Below is a small trained network, with its code and all its weights. Each question gives an input and a class and asks what happens when units are switched off, that is, made to give their printed mean instead of their output.

import numpy as np


def w(rows, s, z=0):
    codes = np.array(rows[::2]) - 128.0
    scale = np.full(codes.shape[1], s)
    scale[-1] = z or s
    return codes * scale


def norm(h):
    return h / np.sqrt((h * h).mean(-1, keepdims=True) + 1e-5)


def f(y):
    return y / 2 * (1 + np.tanh(0.7978845608 * (y + 0.044715 * y**3)))


def log_softmax(a):
    a = a - a.max(-1, keepdims=True)
    return a - np.log(np.exp(a).sum(-1, keepdims=True))


def net(x, mask):
    res = np.array(x, float).reshape(1, 3) / 4 @ E
    u = 0
    for l in range(2):
        y = f(norm(res) @ A[l][:, :-1].T + A[l][:, -1])
        res = res + np.where(mask[u : u + 16], y, B[l][:, -1]) @ B[l][:, :-1]
        u += 16
    return log_softmax(norm(res)[-1] @ U[:, :-1].T + U[:, -1])


A, B = {}, {}
E = w([
[243,151,228,17,253],'x0',
[154,155,44,89,115],'x1',
[178,170,122,233,147],'x2',
],0.0072)
A[0] = w([
[6,84,161,37,139,30],'L0N0',
[158,128,156,113,141,151],'L0N1',
[61,112,92,157,117,25],'L0N2',
[157,174,3,101,138,5],'L0N3',
[171,166,141,179,110,25],'L0N4',
[172,157,203,86,78,101],'L0N5',
[119,167,152,120,103,31],'L0N6',
[95,122,104,157,117,142],'L0N7',
[169,150,126,223,162,56],'L0N8',
[20,104,215,181,165,70],'L0N9',
[154,142,138,226,172,4],'L0N10',
[125,106,119,133,104,57],'L0N11',
[122,117,237,163,92,105],'L0N12',
[50,118,134,159,111,54],'L0N13',
[113,97,147,115,209,112],'L0N14',
[171,97,157,121,79,186],'L0N15',
],0.012,0.003)
B[0] = w([
[122,95,250,198,3,254],'L0N0',
[100,158,113,138,160,170],'L0N1',
[83,140,137,163,195,199],'L0N2',
[135,53,61,35,98,194],'L0N3',
[137,102,179,149,89,147],'L0N4',
[81,128,122,147,174,180],'L0N5',
[134,121,130,92,131,110],'L0N6',
[100,131,125,166,176,183],'L0N7',
[62,126,211,122,55,194],'L0N8',
[180,68,27,52,130,225],'L0N9',
[104,98,188,143,45,182],'L0N10',
[123,139,136,122,140,129],'L0N11',
[152,96,57,52,142,198],'L0N12',
[107,168,108,165,182,197],'L0N13',
[100,139,111,146,163,183],'L0N14',
[119,120,126,145,140,150],'L0N15',
],0.021,0.0061)
A[1] = w([
[123,132,210,143,83,27],'L1N0',
[153,126,81,123,183,95],'L1N1',
[117,151,147,154,212,118],'L1N2',
[155,161,177,127,76,142],'L1N3',
[150,127,143,114,126,133],'L1N4',
[145,145,133,117,111,156],'L1N5',
[150,72,140,138,143,104],'L1N6',
[68,74,153,89,174,164],'L1N7',
[166,100,96,91,111,181],'L1N8',
[108,136,143,133,172,156],'L1N9',
[123,140,139,119,169,67],'L1N10',
[134,162,98,133,96,123],'L1N11',
[170,55,88,57,135,2],'L1N12',
[203,104,250,47,205,202],'L1N13',
[139,139,149,132,189,70],'L1N14',
[155,150,94,126,168,121],'L1N15',
],0.017,0.004)
B[1] = w([
[159,127,192,101,63,238],'L1N0',
[135,140,160,167,63,172],'L1N1',
[102,143,168,111,205,198],'L1N2',
[149,104,177,164,99,188],'L1N3',
[106,127,113,132,105,128],'L1N4',
[122,86,128,150,132,126],'L1N5',
[88,191,124,87,82,151],'L1N6',
[171,154,155,94,140,254],'L1N7',
[104,102,80,93,150,194],'L1N8',
[133,136,143,120,155,171],'L1N9',
[124,138,143,131,147,137],'L1N10',
[99,86,128,168,165,121],'L1N11',
[130,123,107,19,144,221],'L1N12',
[68,82,3,239,82,226],'L1N13',
[105,151,149,114,143,150],'L1N14',
[115,102,166,143,98,149],'L1N15',
],0.027,0.008)
U = w([
[102,88,168,175,8,178],'0',
[41,153,104,194,201,174],'1',
[92,94,28,59,97,162],'2',
[147,142,196,68,132,243],'3',
[216,119,121,160,147,1],'4',
[212,196,95,137,119,56],'5',
[180,182,93,147,115,30],'6',
],0.016,0.008)

Each question gives the input, the list of numbers given to net, and the class t.
The units are the neurons (one row each of A and B). Each row of codes is followed by its name. A weight is (code - 128) times the scale printed after its matrix; where a second scale follows, it is the last column's (A, B and U).
mask holds one flag per neuron, layer by layer. A switched-off neuron (its flag False) gives its mean, the last column of its row in B, instead of its output. The means were averaged over made-up inputs and are rounded, as every weight is.
A unit's drop is (log p(t) with every unit on - log p(t) with that unit switched off) / (log p(t) with every unit on - log p(t) with every unit switched off).
The circuit of an input: a set's keep is (log p(t) with only the set's units on - log p(t) with every unit switched off) / (log p(t) with every unit on - log p(t) with every unit switched off). Starting from the 12 units with the biggest drops (on a tie, the unit counted first), units are removed one at a time, each time the one whose removal leaves the highest keep (on an exact tie, the one counted first), for as long as the keep stays at least 0.8.
units of the circuit, in order: the units of the circuit, biggest drop first
k most important neurons: the k neurons with the biggest drops, biggest first
k most important neurons of layer l: the k neurons of layer l with the biggest drops, biggest first
drop of u: that unit's drop, to one decimal
input [1,1,0], class 3: units of the circuit, in order : L1N13
input [-8,8,5], class 1: units of the circuit, in order : L0N9, L1N0, L0N0
input [8,8,-8], class 0: units of the circuit, in order : L0N9, L0N12
input [-7,6,-2], class 1: 2 most important neurons : L0N9, L0N2
input [-6,-3,5], class 1: 3 most important neurons : L0N0, L0N13, L0N2
input [-8,6,-2], class 1: 2 most important neurons : L0N9, L0N2
input [-2,6,4], class 2: 2 most important neurons : L0N3, L0N0
input [-3,-3,3], class 3: 3 most important neurons of layer 0 : L0N0, L0N8, L0N3
input [-6,-7,6], class 2: 3 most important neurons : L0N9, L0N0, L0N12
input [5,2,-6], class 0: 2 most important neurons : L0N0, L1N13
input [-5,0,-4], class 1: 3 most important neurons : L0N2, L0N13, L0N8
input [6,8,8], class 0: 3 most important neurons of layer 0 : L0N9, L0N12, L0N8
input [7,-6,5], class 1: 2 most important neurons of layer 0 : L0N0, L0N3
input [-5,-8,-3], class 2: units of the circuit, in order : L0N9
input [5,8,6], class 2: 2 most important neurons : L0N0, L0N3
input [-3,3,3], class 3: 4 most important neurons of layer 1 : L1N13, L1N7, L1N1, L1N3
input [8,6,-2], class 1: 2 most important neurons : L0N9, L1N13
input [6,8,4], class 2: 2 most important neurons : L0N3, L1N12
input [2,5,4], class 2: 2 most important neurons of layer 0 : L0N3, L0N0
input [-3,7,2], class 2: units of the circuit, in order : L0N3
input [4,-2,3], class 1: 2 most important neurons : L0N0, L1N13
input [-2,6,3], class 2: drop of L0N3 : 3.5
input [6,-3,7], class 0: drop of L0N10 : 0.3
input [-8,-1,7], class 1: drop of L0N2 : 0.6
input [-4,8,4], class 2: drop of L0N3 : 2.9
